Below are the code and all the weights of a small trained network. Each question names an input and a target symbol and asks about switching units off, where a switched-off unit gives its printed mean instead of its output.

import numpy as np


def w(rows, s, z=0):
    codes = np.array(rows[::2]) - 128.0
    scale = np.full(codes.shape[1], s)
    scale[-1] = z or s
    return codes * scale


def norm(h):
    return h / np.sqrt((h * h).mean(-1, keepdims=True) + 1e-5)


def f(y):
    return y / 2 * (1 + np.tanh(0.7978845608 * (y + 0.044715 * y**3)))


def softmax(a):
    e = np.exp(a - a.max(-1, keepdims=True))
    return e / e.sum(-1, keepdims=True)


def log_softmax(a):
    a = a - a.max(-1, keepdims=True)
    return a - np.log(np.exp(a).sum(-1, keepdims=True))


def net(x, mask):
    ids = ['αεζλπφω'.index(c) for c in x.split()]
    T = len(ids)
    res = E[ids] + P[:T]
    u = 0
    for l in range(2):
        r = norm(res)
        for j in range(2):
            rows = slice(2 * j, 2 * j + 2)
            q, k, v = (r @ M[l][rows].T for M in (Q, K, V))
            z = softmax(np.where(np.tri(T) > 0, q @ k.T / 2**0.5, -1e9)) @ v
            o = O[l][rows]
            res = res + np.where(mask[u + j], z, o[:, -1]) @ o[:, :-1]
        u += 2
        y = f(norm(res) @ A[l][:, :-1].T + A[l][:, -1])
        res = res + np.where(mask[u : u + 4], y, B[l][:, -1]) @ B[l][:, :-1]
        u += 4
    return log_softmax(norm(res)[-1] @ U[:, :-1].T + U[:, -1])


Q, K, V, O, A, B = {}, {}, {}, {}, {}, {}
E = w([
[195,119,163,108,173,130,100,13,23,136],'α',
[121,97,91,92,130,191,67,3,110,138],'ε',
[148,145,113,98,166,36,103,18,159,240],'ζ',
[144,205,132,73,186,64,35,62,130,121],'λ',
[155,166,36,124,178,78,82,74,115,65],'π',
[135,74,134,56,58,133,126,175,195,96],'φ',
[112,63,194,204,72,110,35,113,134,78],'ω',
],0.023)
P = w([
[107,96,95,23,46,150,63,112,9,185],'0',
[155,91,89,77,88,140,53,126,70,170],'1',
[164,88,94,99,104,115,62,129,103,159],'2',
[116,57,128,86,147,123,100,102,118,128],'3',
[140,65,133,120,131,108,112,91,144,103],'4',
[138,89,153,140,130,91,138,99,159,90],'5',
[126,94,173,161,140,93,157,85,177,66],'6',
[99,121,195,183,134,103,182,94,194,66],'7',
[88,140,229,204,135,87,206,87,215,55],'8',
[64,166,251,231,108,80,221,89,233,27],'9',
],0.017)
Q[0] = w([
[130,64,174,126,89,147,190,169,128,129],'L0H1',
[128,81,175,103,85,108,127,3,155,152],'L0H1',
[156,114,165,100,57,178,185,202,126,148],'L0H2',
[114,105,156,153,134,131,116,42,122,70],'L0H2',
],0.06)
K[0] = w([
[127,110,195,170,115,81,105,94,140,241],'L0H1',
[121,172,205,191,155,84,150,122,246,53],'L0H1',
[170,129,96,92,148,139,102,97,3,180],'L0H2',
[133,154,192,188,167,91,171,92,196,137],'L0H2',
],0.046)
V[0] = w([
[65,158,111,70,62,45,17,117,144,2],'L0H1',
[74,100,56,245,131,124,181,104,111,136],'L0H1',
[119,153,129,129,153,81,107,103,86,167],'L0H2',
[51,180,137,181,148,70,135,156,233,135],'L0H2',
],0.018)
O[0] = w([
[105,104,186,44,255,106,40,63,209,68,254],'L0H1',
[72,66,42,223,184,58,119,106,137,126,94],'L0H1',
[10,50,100,125,98,33,187,108,121,136,153],'L0H2',
[206,195,109,134,78,96,78,73,139,120,88],'L0H2',
],0.0094,0.032)
A[0] = w([
[116,143,183,123,97,127,198,253,121,97,107],'L0N1',
[139,133,60,113,95,136,113,18,57,156,83],'L0N2',
[79,127,104,127,101,126,188,212,199,66,53],'L0N3',
[155,100,144,214,160,196,228,81,88,109,4],'L0N4',
],0.026,0.0027)
B[0] = w([
[56,141,160,60,147,52,120,70,110,128,252],'L0N1',
[198,56,118,101,121,88,197,90,193,200,247],'L0N2',
[248,70,144,114,212,150,68,204,183,133,255],'L0N3',
[126,104,159,127,102,154,144,128,40,85,170],'L0N4',
],0.018,0.0042)
Q[1] = w([
[9,170,128,180,32,201,11,151,72,143],'L1H1',
[144,14,231,187,61,131,136,247,244,26],'L1H1',
[201,147,54,92,230,141,79,120,137,157],'L1H2',
[136,101,110,128,133,88,115,252,134,126],'L1H2',
],0.027)
K[1] = w([
[129,24,144,76,84,128,32,174,87,175],'L1H1',
[179,104,251,254,157,40,157,69,109,96],'L1H1',
[126,137,225,215,143,133,193,121,200,64],'L1H2',
[149,40,135,50,147,112,86,168,84,150],'L1H2',
],0.035)
V[1] = w([
[166,52,232,199,107,111,171,116,39,19],'L1H1',
[82,55,254,160,45,166,43,127,222,205],'L1H1',
[112,137,7,135,227,180,109,99,138,210],'L1H2',
[196,206,92,5,188,150,175,150,75,146],'L1H2',
],0.032)
O[1] = w([
[47,104,111,158,157,120,92,52,149,90,84],'L1H1',
[203,144,79,206,58,127,216,45,67,56,255],'L1H1',
[174,63,121,178,137,66,39,91,207,107,120],'L1H2',
[125,251,148,204,106,112,83,63,200,134,116],'L1H2',
],0.014,0.023)
A[1] = w([
[221,212,77,194,140,152,14,158,134,192,63],'L1N1',
[100,152,140,97,89,184,95,253,184,189,2],'L1N2',
[202,168,43,83,217,148,116,183,40,165,57],'L1N3',
[122,85,143,254,92,130,93,147,84,32,55],'L1N4',
],0.052,0.0039)
B[1] = w([
[139,132,83,139,124,254,110,133,170,209,199],'L1N1',
[160,125,103,167,65,85,192,93,162,163,136],'L1N2',
[165,144,118,97,168,152,178,222,65,95,193],'L1N3',
[142,89,156,209,83,151,85,112,121,58,250],'L1N4',
],0.056,0.02)
U = w([
[94,52,176,97,209,85,32,144,206,162,142],'α',
[1,124,110,190,138,111,129,87,15,225,182],'ε',
[199,156,66,154,215,132,124,213,14,127,165],'ζ',
[157,151,18,172,159,237,60,99,142,222,159],'λ',
[181,51,43,155,97,76,228,59,141,186,120],'π',
[213,225,138,34,83,179,112,10,133,46,3],'φ',
[152,60,157,245,70,168,76,132,105,59,127],'ω',
],0.005,0.0049)

Each question gives the input, a string of symbols that net reads in full, and the target symbol t.
The units are the heads (2 rows each of Q, K, V and O) and the neurons (one row each of A and B). Each row of codes is followed by its name. A weight is (code - 128) times the scale printed after its matrix; where a second scale follows, it is the last column's (O, A, B and U).
mask holds one flag per unit, layer by layer, with each layer's heads first. A switched-off unit (its flag False) gives its mean, the last column of its rows in O or B, instead of its output. The means were averaged over made-up inputs and are rounded, as every weight is.
A unit's drop is (log p(t) with every unit on - log p(t) with that unit switched off) / (log p(t) with every unit on - log p(t) with every unit switched off).
The circuit of an input: a set's keep is (log p(t) with only the set's units on - log p(t) with every unit switched off) / (log p(t) with every unit on - log p(t) with every unit switched off). Starting from all 12 units, units are removed one at a time, each time the one whose removal leaves the highest keep (on an exact tie, the one counted first), for as long as the keep stays at least 0.8.
units of the circuit, in order: the units of the circuit, biggest drop first
unit that matters most: the unit with the biggest drop
top k neurons: the k neurons with the biggest drops, biggest first
top k neurons in layer l: the k neurons of layer l with the biggest drops, biggest first
drop when u is switched off: that unit's drop, to one decimal
input ε π α φ ζ, target λ: units of the circuit, in order -> L1H2, L1N1, L0H2
input ε ε φ ε ε ε ζ ε α, target π: unit that matters most -> L0H2
input ε ω ζ ζ π ζ ε φ ζ ζ, target λ: units of the circuit, in order -> L0H2, L1N1
input ω ζ ε φ α λ ζ, target φ: units of the circuit, in order -> L0H1, L1N4, L1N1, L1H2
input ζ ζ π φ α λ, target λ: units of the circuit, in order -> L0H2, L1H2, L1N1
input ε φ ε, target λ: units of the circuit, in order -> L1H2, L1N1, L0H2, L0H1
input ζ ζ ε, target π: units of the circuit, in order -> L0N2, L1N4, L1N1, L0H1
input α ω α ζ α ε λ α λ ζ, target φ: top 3 neurons -> L1N4, L1N1, L1N3
input ε ε ε φ, target φ: top 4 neurons -> L0N3, L1N4, L0N1, L1N3
input φ π α ζ φ, target ζ: units of the circuit, in order -> L0N3, L1N3, L0H1
input α φ π φ ε π, target λ: units of the circuit, in order -> L0H2, L1H2, L1N1
input ε ω ζ ε ω φ π λ, target λ: units of the circuit, in order -> L0H2, L1N1
input ζ λ α φ ε φ φ ω α λ, target ζ: units of the circuit, in order -> L1H2, L0H1, L1N3
input φ ε ζ ζ λ α ε ω ζ, target ζ: unit that matters most -> L1H2
input α ζ ω ω λ λ, target ζ: units of the circuit, in order -> L1H2, L1N3
input π ε π φ π α, target λ: units of the circuit, in order -> L0H2, L1H2, L1N1
input ε ε λ ε φ φ, target φ: units of the circuit, in order -> L1N4, L1N3, L1N1
input λ α ζ α ε φ ζ ζ α φ, target α: top 4 neurons -> L0N1, L0N3, L1N4, L1N3
input ε α λ α ε ω φ φ ζ ε, target λ: top 2 neurons in layer 1 -> L1N1, L1N4
input φ α ω φ ω ε π λ, target α: unit that matters most -> L1H1
input ε λ ζ ζ φ α ζ λ α ε, target φ: top 2 neurons in layer 1 -> L1N4, L1N1
input ε π π ε, target α: top 2 neurons -> L1N4, L1N1
input α ε λ φ, target α: top 4 neurons -> L0N1, L1N4, L1N3, L1N1
input ζ ω φ α α α ε ζ ζ φ, target ζ: top 2 neurons -> L0N3, L1N3
input ζ ω ω φ φ λ ζ α, target φ: top 2 neurons -> L1N4, L1N1
input ζ ω ε π ε ζ ε, target π: top 2 neurons -> L0N2, L1N4
input π ω π, target ζ: unit that matters most -> L1N3
input ζ α ω ε α π ε λ π, target α: drop when L0H1 is switched off -> 0.7
input ω λ λ ε ζ π, target α: drop when L0N1 is switched off -> 0.0
input ζ ε ζ λ ω π α, target ζ: drop when L1N3 is switched off -> 0.3
